Here is a tiny trained network, its code and every weight. The questions are about switching its units off for an input and a class, where a switched-off unit gives its printed mean instead of its output.

import numpy as np


def w(rows, s, z=0):
    codes = np.array(rows[::2]) - 128.0
    scale = np.full(codes.shape[1], s)
    scale[-1] = z or s
    return codes * scale


def f(y):
    return y / 2 * (1 + np.tanh(0.7978845608 * (y + 0.044715 * y**3)))


def log_softmax(a):
    a = a - a.max(-1, keepdims=True)
    return a - np.log(np.exp(a).sum(-1, keepdims=True))


def net(x, mask):
    res = np.array(x, float).reshape(1, 7) / 4 @ E
    y = f(res @ A[0][:, :-1].T + A[0][:, -1])
    res = res + np.where(mask, y, B[0][:, -1]) @ B[0][:, :-1]
    return log_softmax(res[-1] @ U[:, :-1].T + U[:, -1])


A, B = {}, {}
E = w([
[151,52,49,125],'x0',
[53,183,44,123],'x1',
[131,130,126,127],'x2',
[135,135,124,126],'x3',
[139,138,121,251],'x4',
[126,126,129,128],'x5',
[127,127,129,129],'x6',
],0.016)
A[0] = w([
[133,105,152,133,120],'neuron 0',
[104,165,175,128,25],'neuron 1',
[135,164,152,125,32],'neuron 2',
[54,136,92,137,30],'neuron 3',
[136,142,135,57,132],'neuron 4',
[134,89,60,132,31],'neuron 5',
[81,164,203,124,47],'neuron 6',
[143,148,138,248,141],'neuron 7',
[150,132,126,167,67],'neuron 8',
[142,107,108,130,2],'neuron 9',
[102,111,137,135,104],'neuron 10',
[159,112,159,122,97],'neuron 11',
[119,58,98,120,64],'neuron 12',
[136,94,198,145,95],'neuron 13',
[174,110,87,126,51],'neuron 14',
[109,182,160,134,100],'neuron 15',
[165,106,165,127,73],'neuron 16',
[131,139,119,223,91],'neuron 17',
[128,169,161,126,94],'neuron 18',
[115,90,143,131,68],'neuron 19',
[170,82,162,127,86],'neuron 20',
[4,150,75,127,60],'neuron 21',
[161,114,151,136,95],'neuron 22',
[134,91,183,126,129],'neuron 23',
[115,123,164,23,93],'neuron 24',
[112,59,119,120,95],'neuron 25',
[88,166,119,124,115],'neuron 26',
[126,94,157,132,72],'neuron 27',
[108,116,124,83,69],'neuron 28',
[192,97,177,131,107],'neuron 29',
],0.019,0.0038)
B[0] = w([
[130,148,116,115,149],'neuron 0',
[171,86,135,204,175],'neuron 1',
[146,87,108,150,153],'neuron 2',
[137,173,88,99,195],'neuron 3',
[97,89,255,104,202],'neuron 4',
[177,108,124,228,187],'neuron 5',
[171,70,102,236,200],'neuron 6',
[72,101,214,81,232],'neuron 7',
[71,141,189,90,154],'neuron 8',
[165,107,138,136,140],'neuron 9',
[135,124,133,119,126],'neuron 10',
[115,202,62,99,166],'neuron 11',
[138,69,131,203,180],'neuron 12',
[126,134,73,106,185],'neuron 13',
[146,71,124,188,162],'neuron 14',
[177,78,85,178,184],'neuron 15',
[157,193,87,115,173],'neuron 16',
[88,116,217,43,204],'neuron 17',
[199,66,132,190,170],'neuron 18',
[168,136,135,124,137],'neuron 19',
[122,145,80,116,186],'neuron 20',
[167,200,81,75,254],'neuron 21',
[116,157,90,120,160],'neuron 22',
[132,181,91,135,178],'neuron 23',
[68,112,215,76,241],'neuron 24',
[123,126,142,196,168],'neuron 25',
[160,152,55,118,181],'neuron 26',
[144,140,121,104,149],'neuron 27',
[74,125,169,110,173],'neuron 28',
[151,203,89,114,202],'neuron 29',
],0.0098,0.021)
U = w([
[26,99,255,88,211],'0',
[142,231,95,114,2],'1',
[176,28,157,247,229],'2',
],0.0099,0.0018)

Each question gives the input, the list of numbers given to net, and the class t.
The units are the neurons (one row each of A and B). Each row of codes is followed by its name. A weight is (code - 128) times the scale printed after its matrix; where a second scale follows, it is the last column's (A, B and U).
mask holds one flag per neuron, in row order. A switched-off neuron (its flag False) gives its mean, the last column of its row in B, instead of its output. The means were averaged over made-up inputs and are rounded, as every weight is.
A unit's drop is (log p(t) with every unit on - log p(t) with that unit switched off) / (log p(t) with every unit on - log p(t) with every unit switched off).
The circuit of an input: a set's keep is (log p(t) with only the set's units on - log p(t) with every unit switched off) / (log p(t) with every unit on - log p(t) with every unit switched off). Starting from the 12 units with the biggest drops (on a tie, the unit counted first), units are removed one at a time, each time the one whose removal leaves the highest keep (on an exact tie, the one counted first), for as long as the keep stays at least 0.8.
circuit, biggest first: the units of the circuit, biggest drop first
top k neurons: the k neurons with the biggest drops, biggest first
drop of u: that unit's drop, to one decimal
input [-3,6,3,5,8,3,-3], class 0: top 2 neurons	neuron 7; neuron 17
input [7,5,8,0,-5,-7,-8], class 2: circuit, biggest first	neuron 5
input [8,-4,-6,-1,-7,0,-4], class 2: top 2 neurons	neuron 12; neuron 5
input [5,2,7,-8,-4,3,0], class 2: top 3 neurons	neuron 7; neuron 5; neuron 17
input [-3,2,4,-1,-2,2,2], class 2: top 2 neurons	neuron 7; neuron 17
input [7,-7,5,-3,-2,4,8], class 1: top 2 neurons	neuron 29; neuron 11
input [-2,5,-8,-6,5,-8,-2], class 0: top 3 neurons	neuron 7; neuron 17; neuron 29
input [4,-5,-1,-5,5,-1,1], class 0: top 3 neurons	neuron 7; neuron 17; neuron 21
input [-4,1,-4,8,3,8,-2], class 2: top 3 neurons	neuron 24; neuron 4; neuron 15
input [0,-4,-4,6,5,-1,8], class 0: drop of neuron 4	0.0
input [-7,-8,6,-1,4,6,8], class 1: drop of neuron 29	0.2
input [-6,-7,4,-3,-3,-5,-8], class 1: drop of neuron 29	0.1
